Below are the code and all the weights of a small trained network. Each question names an input and a target symbol and asks about switching units off, where a switched-off unit gives its printed mean instead of its output.

import numpy as np


def w(rows, s, z=0):
    codes = np.array(rows[::2]) - 128.0
    scale = np.full(codes.shape[1], s)
    scale[-1] = z or s
    return codes * scale


def f(y):
    return np.maximum(y, 0)


def softmax(a):
    e = np.exp(a - a.max(-1, keepdims=True))
    return e / e.sum(-1, keepdims=True)


def log_softmax(a):
    a = a - a.max(-1, keepdims=True)
    return a - np.log(np.exp(a).sum(-1, keepdims=True))


def net(x, mask):
    ids = ['αγζλξπσ'.index(c) for c in x.split()]
    T = len(ids)
    res = E[ids] + P[:T]
    u = 0
    for l in range(2):
        q, k, v = (res @ M[l].T for M in (Q, K, V))
        z = softmax(np.where(np.tri(T) > 0, q @ k.T / 4**0.5, -1e9)) @ v
        res = res + np.where(mask[u], z, O[l][:, -1]) @ O[l][:, :-1]
        u += 1
        y = f(res @ A[l][:, :-1].T + A[l][:, -1])
        res = res + np.where(mask[u : u + 4], y, B[l][:, -1]) @ B[l][:, :-1]
        u += 4
    return log_softmax(res[-1] @ U[:, :-1].T + U[:, -1])


Q, K, V, O, A, B = {}, {}, {}, {}, {}, {}
E = w([
[84,121,146,109,191,142],'α',
[151,190,125,106,176,125],'γ',
[213,170,114,160,207,169],'ζ',
[110,81,170,155,138,120],'λ',
[37,75,164,117,165,110],'ξ',
[2,215,177,131,80,147],'π',
[187,169,183,201,180,137],'σ',
],0.016)
P = w([
[17,193,110,160,112,198],'0',
[150,101,204,93,120,80],'1',
[40,181,95,144,163,221],'2',
[102,103,163,189,105,107],'3',
[127,161,223,93,157,193],'4',
[91,137,133,105,95,3],'5',
[120,10,138,151,189,233],'6',
[147,82,158,217,109,115],'7',
[122,120,179,16,132,135],'8',
[84,104,160,230,69,92],'9',
[151,113,255,50,129,194],'10',
[112,98,109,228,82,52],'11',
[170,52,157,4,166,165],'12',
[161,92,131,200,82,81],'13',
],0.0099)
Q[0] = w([
[106,199,252,109,198,139],'L0H0',
[120,148,206,156,226,68],'L0H0',
[212,94,211,38,91,136],'L0H0',
[124,198,99,133,72,1],'L0H0',
],0.0088)
K[0] = w([
[137,96,73,254,64,67],'L0H0',
[121,115,218,230,89,23],'L0H0',
[102,111,34,213,125,206],'L0H0',
[116,116,236,157,148,233],'L0H0',
],0.0073)
V[0] = w([
[103,111,123,79,23,147],'L0H0',
[107,171,136,8,150,134],'L0H0',
[71,60,112,88,102,193],'L0H0',
[189,175,70,148,181,122],'L0H0',
],0.013)
O[0] = w([
[144,155,104,121,61,134,2],'L0H0',
[232,185,143,7,159,64,67],'L0H0',
[169,92,156,102,97,170,40],'L0H0',
[113,187,150,182,191,104,123],'L0H0',
],0.012,0.0083)
A[0] = w([
[188,49,150,76,200,100,167],'L0N0',
[175,125,188,80,116,33,1],'L0N1',
[181,200,20,80,84,124,52],'L0N2',
[138,103,137,92,253,212,136],'L0N3',
],0.0061,0.0033)
B[0] = w([
[99,220,108,109,129,141,175],'L0N0',
[99,104,72,199,44,114,138],'L0N1',
[107,137,102,1,106,114,138],'L0N2',
[54,249,102,153,133,164,254],'L0N3',
],0.0094,0.0088)
Q[1] = w([
[195,106,114,107,82,149],'L1H0',
[164,112,254,122,139,211],'L1H0',
[125,143,128,211,66,137],'L1H0',
[165,75,225,131,148,114],'L1H0',
],0.0087)
K[1] = w([
[92,213,196,81,95,186],'L1H0',
[62,104,159,218,23,84],'L1H0',
[168,126,3,119,162,204],'L1H0',
[24,114,187,51,136,169],'L1H0',
],0.0064)
V[1] = w([
[103,160,213,186,27,75],'L1H0',
[120,182,161,113,161,114],'L1H0',
[183,92,255,30,161,183],'L1H0',
[60,41,182,46,196,109],'L1H0',
],0.0082)
O[1] = w([
[87,162,3,40,159,83,140],'L1H0',
[158,139,104,129,77,140,196],'L1H0',
[95,151,121,156,125,120,8],'L1H0',
[182,99,101,136,228,134,103],'L1H0',
],0.011,0.015)
A[1] = w([
[74,79,83,144,121,208,5],'L1N0',
[59,171,193,16,159,103,109],'L1N1',
[131,155,163,75,127,254,118],'L1N2',
[108,175,56,143,64,166,42],'L1N3',
],0.0083,0.0029)
B[1] = w([
[177,180,95,117,89,141,221],'L1N0',
[171,140,145,174,176,146,239],'L1N1',
[148,3,180,133,159,101,255],'L1N2',
[70,112,83,64,115,93,222],'L1N3',
],0.013,0.0079)
U = w([
[133,108,193,121,185,179,2],'α',
[202,217,182,141,157,184,137],'γ',
[48,87,136,254,151,57,147],'ζ',
[124,127,100,122,48,222,229],'λ',
[177,38,108,199,144,108,146],'ξ',
[137,70,105,139,136,82,200],'π',
[68,194,59,124,126,167,18],'σ',
],0.008,0.0063)

Each question gives the input, a string of symbols that net reads in full, and the target symbol t.
The units are the heads (4 rows each of Q, K, V and O) and the neurons (one row each of A and B). Each row of codes is followed by its name. A weight is (code - 128) times the scale printed after its matrix; where a second scale follows, it is the last column's (O, A, B and U).
mask holds one flag per unit, layer by layer, with each layer's heads first. A switched-off unit (its flag False) gives its mean, the last column of its rows in O or B, instead of its output. The means were averaged over made-up inputs and are rounded, as every weight is.
A unit's drop is (log p(t) with every unit on - log p(t) with that unit switched off) / (log p(t) with every unit on - log p(t) with every unit switched off).
The circuit of an input: a set's keep is (log p(t) with only the set's units on - log p(t) with every unit switched off) / (log p(t) with every unit on - log p(t) with every unit switched off). Starting from all 10 units, units are removed one at a time, each time the one whose removal leaves the highest keep (on an exact tie, the one counted first), for as long as the keep stays at least 0.8.
circuit, biggest first: the units of the circuit, biggest drop first
most important unit: the unit with the biggest drop
top k neurons: the k neurons with the biggest drops, biggest first
k most important neurons of layer l: the k neurons of layer l with the biggest drops, biggest first
input ζ π σ ζ λ ξ σ λ ζ σ π, target σ: 3 most important neurons of layer 1 => L1N0, L1N2, L1N3
input ζ γ π, target γ: circuit, biggest first => L0H0
input γ ζ ξ γ ζ α, target γ: circuit, biggest first => L0H0, L1N1
input ζ π ξ σ α, target σ: circuit, biggest first => L1H0, L0N3
input λ π ξ α α ζ ζ ζ ζ λ π ζ, target λ: top 3 neurons => L1N1, L0N0, L1N2
input α ξ ξ π ζ ζ γ ξ λ σ γ γ λ, target γ: top 2 neurons => L1N1, L1N3
input π α α ζ α σ ζ π ξ ζ ζ ζ, target γ: top 2 neurons => L1N2, L1N3
input ξ σ α σ σ σ σ, target σ: top 2 neurons => L0N3, L1N2
input σ ξ α α α α σ, target α: circuit, biggest first => L1N2, L0H0, L0N0, L1N0
input γ σ ζ ζ σ α ζ, target α: circuit, biggest first => L1N2, L0H0, L0N3, L1N0
input λ σ α σ γ, target σ: circuit, biggest first => L0H0, L1H0, L1N0
input λ ζ σ σ ξ, target σ: 2 most important neurons of layer 1 => L1N0, L1N2
input π ζ ζ σ α γ σ, target γ: circuit, biggest first => L0H0, L1N3
input γ π ξ, target π: circuit, biggest first => L0H0, L1N2
input π σ λ ζ σ π γ ζ ξ σ σ, target σ: top 2 neurons => L1N0, L0N3
input λ ξ ζ σ γ, target σ: circuit, biggest first => L0H0, L1H0, L1N0, L0N3
input γ ξ λ ξ σ, target ξ: circuit, biggest first => L1N2, L0H0
input π π γ ξ, target λ: circuit, biggest first => L0H0
input ξ σ ξ λ π σ ξ γ ξ ξ σ, target ξ: circuit, biggest first => L0H0, L1N2
input ζ γ ζ ζ λ γ ξ, target γ: circuit, biggest first => L0H0, L1N1
input ξ σ α, target σ: most important unit => L1H0
input π α λ α γ, target α: 3 most important neurons of layer 1 => L1N2, L1N0, L1N1
input ζ γ γ π π, target π: top 2 neurons => L1N2, L1N3
input α σ π π σ γ π, target γ: circuit, biggest first => L0H0, L1N1
input ξ ζ ζ α α α σ ζ ζ ζ ζ ζ, target γ: top 2 neurons => L1N2, L0N1
input ζ σ ζ ζ, target ζ: 2 most important neurons of layer 1 => L1N0, L1N1
input σ α ζ γ σ π λ π ζ π γ ζ λ, target ζ: top neuron => L0N3
input ζ ζ π ζ σ π λ λ, target λ: 2 most important neurons of layer 1 => L1N2, L1N1
input σ σ λ, target σ: top 3 neurons => L1N2, L1N0, L0N3
input ζ ζ σ, target ζ: 3 most important neurons of layer 1 => L1N0, L1N2, L1N3
